Below is a small trained network, with its code and all its weights. Each question gives an input and a class and asks what happens when units are switched off, that is, made to give their printed mean instead of their output.

import numpy as np


def w(rows, s, z=0):
    codes = np.array(rows[::2]) - 128.0
    scale = np.full(codes.shape[1], s)
    scale[-1] = z or s
    return codes * scale


def f(y):
    return y / 2 * (1 + np.tanh(0.7978845608 * (y + 0.044715 * y**3)))


def log_softmax(a):
    a = a - a.max(-1, keepdims=True)
    return a - np.log(np.exp(a).sum(-1, keepdims=True))


def net(x, mask):
    res = np.array(x, float).reshape(1, 4) / 4 @ E
    y = f(res @ A[0][:, :-1].T + A[0][:, -1])
    res = res + np.where(mask, y, B[0][:, -1]) @ B[0][:, :-1]
    return log_softmax(res[-1] @ U[:, :-1].T + U[:, -1])


A, B = {}, {}
E = w([
[79,86,144,41,120,82,166,154,162,215,99,137],'x0',
[61,111,156,72,98,159,157,25,165,71,71,203],'x1',
[180,168,144,136,34,81,136,196,56,145,66,174],'x2',
[10,43,149,156,191,124,153,142,38,109,86,116],'x3',
],0.011)
A[0] = w([
[224,127,97,159,129,44,119,191,117,228,160,72,213],'n0',
[183,140,130,154,28,21,184,201,84,149,116,155,164],'n1',
[73,95,233,81,80,117,157,131,113,224,3,229,216],'n2',
[120,155,171,154,49,169,152,105,86,70,59,225,208],'n3',
[81,13,123,79,219,133,162,85,148,155,145,85,207],'n4',
[62,79,152,136,162,155,145,85,143,42,121,165,187],'n5',
[175,122,128,217,153,118,128,224,160,193,174,78,172],'n6',
[249,201,76,190,106,119,40,82,115,109,186,136,252],'n7',
],0.0065,0.004)
B[0] = w([
[89,205,113,154,74,99,131,151,151,190,95,113,235],'n0',
[110,191,81,73,99,127,16,186,44,102,88,146,227],'n1',
[87,88,119,94,57,31,156,142,134,87,99,193,244],'n2',
[93,165,165,168,95,123,142,106,121,23,22,126,209],'n3',
[52,77,122,102,227,127,134,168,178,164,206,177,208],'n4',
[57,59,211,197,145,134,138,29,137,132,126,72,203],'n5',
[135,184,143,187,119,95,77,205,90,254,186,60,211],'n6',
[193,153,65,158,114,193,85,98,156,129,138,96,246],'n7',
],0.008,0.013)
U = w([
[86,79,247,232,126,117,212,45,132,92,67,130,122],'0',
[243,106,60,226,181,220,98,93,76,66,138,57,148],'1',
[229,196,88,112,54,213,114,66,225,74,127,161,160],'2',
[193,98,181,88,141,151,155,122,58,144,139,128,5],'3',
[107,138,71,85,80,65,81,164,54,82,72,193,85],'4',
[100,43,134,55,99,41,247,152,211,166,128,184,170],'5',
[50,25,113,137,254,170,114,92,144,152,216,107,157],'6',
[149,210,99,190,118,109,72,180,101,246,141,49,137],'7',
],0.0068,0.0028)

Each question gives the input, the list of numbers given to net, and the class t.
The units are the neurons (one row each of A and B). Each row of codes is followed by its name. A weight is (code - 128) times the scale printed after its matrix; where a second scale follows, it is the last column's (A, B and U).
mask holds one flag per neuron, in row order. A switched-off neuron (its flag False) gives its mean, the last column of its row in B, instead of its output. The means were averaged over made-up inputs and are rounded, as every weight is.
A unit's drop is (log p(t) with every unit on - log p(t) with that unit switched off) / (log p(t) with every unit on - log p(t) with every unit switched off).
The circuit of an input: a set's keep is (log p(t) with only the set's units on - log p(t) with every unit switched off) / (log p(t) with every unit on - log p(t) with every unit switched off). Starting from all 8 units, units are removed one at a time, each time the one whose removal leaves the highest keep (on an exact tie, the one counted first), for as long as the keep stays at least 0.8.
circuit, biggest first: the units of the circuit, biggest drop first
k most important neurons: the k neurons with the biggest drops, biggest first
drop when u is switched off: that unit's drop, to one decimal
input [2,7,6,4], class 0: circuit, biggest first -> [n5]
input [1,4,0,-3], class 0: 2 most important neurons -> [n1 n7]
input [7,-2,2,8], class 5: circuit, biggest first -> [n2 n4]
input [4,8,-1,-8], class 5: 2 most important neurons -> [n7 n2]
input [2,-5,-6,1], class 6: 3 most important neurons -> [n4 n1 n7]
input [-6,2,-2,-3], class 1: 3 most important neurons -> [n2 n0 n7]
input [7,-1,5,-8], class 4: 3 most important neurons -> [n1 n2 n5]
input [7,-1,4,-5], class 4: 2 most important neurons -> [n1 n2]
input [8,-4,-3,1], class 5: drop when n1 is switched off -> 0.2
input [6,-2,0,1], class 5: drop when n7 is switched off -> 0.1
input [0,3,-8,-7], class 6: drop when n2 is switched off -> 0.1
